Below is a small trained network, with its code and all its weights. Each question gives an input and a class and asks what happens when units are switched off, that is, made to give their printed mean instead of their output.

import numpy as np


def w(rows, s, z=0):
    codes = np.array(rows[::2]) - 128.0
    scale = np.full(codes.shape[1], s)
    scale[-1] = z or s
    return codes * scale


def f(y):
    return y / 2 * (1 + np.tanh(0.7978845608 * (y + 0.044715 * y**3)))


def log_softmax(a):
    a = a - a.max(-1, keepdims=True)
    return a - np.log(np.exp(a).sum(-1, keepdims=True))


def net(x, mask):
    res = np.array(x, float).reshape(1, 6) / 4 @ E
    y = f(res @ A[0][:, :-1].T + A[0][:, -1])
    res = res + np.where(mask, y, B[0][:, -1]) @ B[0][:, :-1]
    return log_softmax(res[-1] @ U[:, :-1].T + U[:, -1])


A, B = {}, {}
E = w([
[126,223,150,59],'x0',
[162,62,71,186],'x1',
[131,131,124,128],'x2',
[116,110,142,125],'x3',
[11,173,65,100],'x4',
[130,129,127,126],'x5',
],0.012)
A[0] = w([
[174,136,171,195,195],'N1',
[68,152,163,112,128],'N2',
[139,139,213,79,199],'N3',
[6,127,49,150,223],'N4',
[186,103,78,131,132],'N5',
[86,94,57,119,85],'N6',
[92,41,30,133,57],'N7',
[160,50,212,164,213],'N8',
[173,76,94,129,71],'N9',
[204,113,195,173,254],'N10',
[216,138,195,137,254],'N11',
[186,161,187,78,57],'N12',
[50,153,61,114,177],'N13',
[56,77,129,150,146],'N14',
],0.013,0.0082)
B[0] = w([
[86,128,103,159,185],'N1',
[115,201,95,97,178],'N2',
[112,125,198,184,201],'N3',
[173,108,142,12,252],'N4',
[80,123,91,116,158],'N5',
[207,106,111,109,158],'N6',
[150,96,93,115,174],'N7',
[98,156,106,175,214],'N8',
[127,85,50,125,152],'N9',
[72,125,100,194,226],'N10',
[119,43,190,245,226],'N11',
[183,116,196,130,168],'N12',
[135,163,105,46,222],'N13',
[159,120,154,86,166],'N14',
],0.012,0.016)
U = w([
[126,160,129,216,252],'0',
[147,158,122,94,254],'1',
[188,128,203,187,58],'2',
[111,252,122,115,27],'3',
[110,142,70,202,6],'4',
[247,129,90,137,49],'5',
],0.011,0.0075)

Each question gives the input, the list of numbers given to net, and the class t.
The units are the neurons (one row each of A and B). Each row of codes is followed by its name. A weight is (code - 128) times the scale printed after its matrix; where a second scale follows, it is the last column's (A, B and U).
mask holds one flag per neuron, in row order. A switched-off neuron (its flag False) gives its mean, the last column of its row in B, instead of its output. The means were averaged over made-up inputs and are rounded, as every weight is.
A unit's drop is (log p(t) with every unit on - log p(t) with that unit switched off) / (log p(t) with every unit on - log p(t) with every unit switched off).
The circuit of an input: a set's keep is (log p(t) with only the set's units on - log p(t) with every unit switched off) / (log p(t) with every unit on - log p(t) with every unit switched off). Starting from the 12 units with the biggest drops (on a tie, the unit counted first), units are removed one at a time, each time the one whose removal leaves the highest keep (on an exact tie, the one counted first), for as long as the keep stays at least 0.8.
circuit, biggest first: the units of the circuit, biggest drop first
top k neurons: the k neurons with the biggest drops, biggest first
drop when u is switched off: that unit's drop, to one decimal
input [-2,-1,-1,7,1,3], class 1: circuit, biggest first => [N11]
input [-4,3,-6,4,-8,-8], class 4: circuit, biggest first => [N9; N10]
input [-3,4,-2,0,6,-5], class 5: circuit, biggest first => [N6; N7]
input [-2,3,-8,4,4,4], class 5: circuit, biggest first => [N6; N10]
input [-3,4,5,4,6,7], class 5: circuit, biggest first => [N6; N7]
input [5,-3,2,5,0,7], class 2: circuit, biggest first => [N3; N12]
input [6,-1,5,7,-4,-8], class 2: top 3 neurons => [N12; N11; N3]
input [-2,2,4,0,0,-2], class 4: circuit, biggest first => [N3; N4; N12]
input [7,4,5,-5,-5,2], class 0: top 2 neurons => [N4; N10]
input [-6,-1,-4,5,2,-6], class 1: top 2 neurons => [N11; N12]
input [-3,-8,-6,-7,-8,3], class 0: top 3 neurons => [N10; N8; N4]
input [5,-2,-3,-7,-5,4], class 2: top 2 neurons => [N12; N11]
input [-6,4,3,-4,-7,-1], class 4: drop when N9 is switched off => 0.1
input [-5,-4,-8,4,5,-6], class 1: drop when N5 is switched off => 0.0
input [0,3,-7,-2,0,2], class 4: drop when N3 is switched off => 0.5
input [-1,7,-3,3,8,0], class 5: circuit, biggest first => [N6]
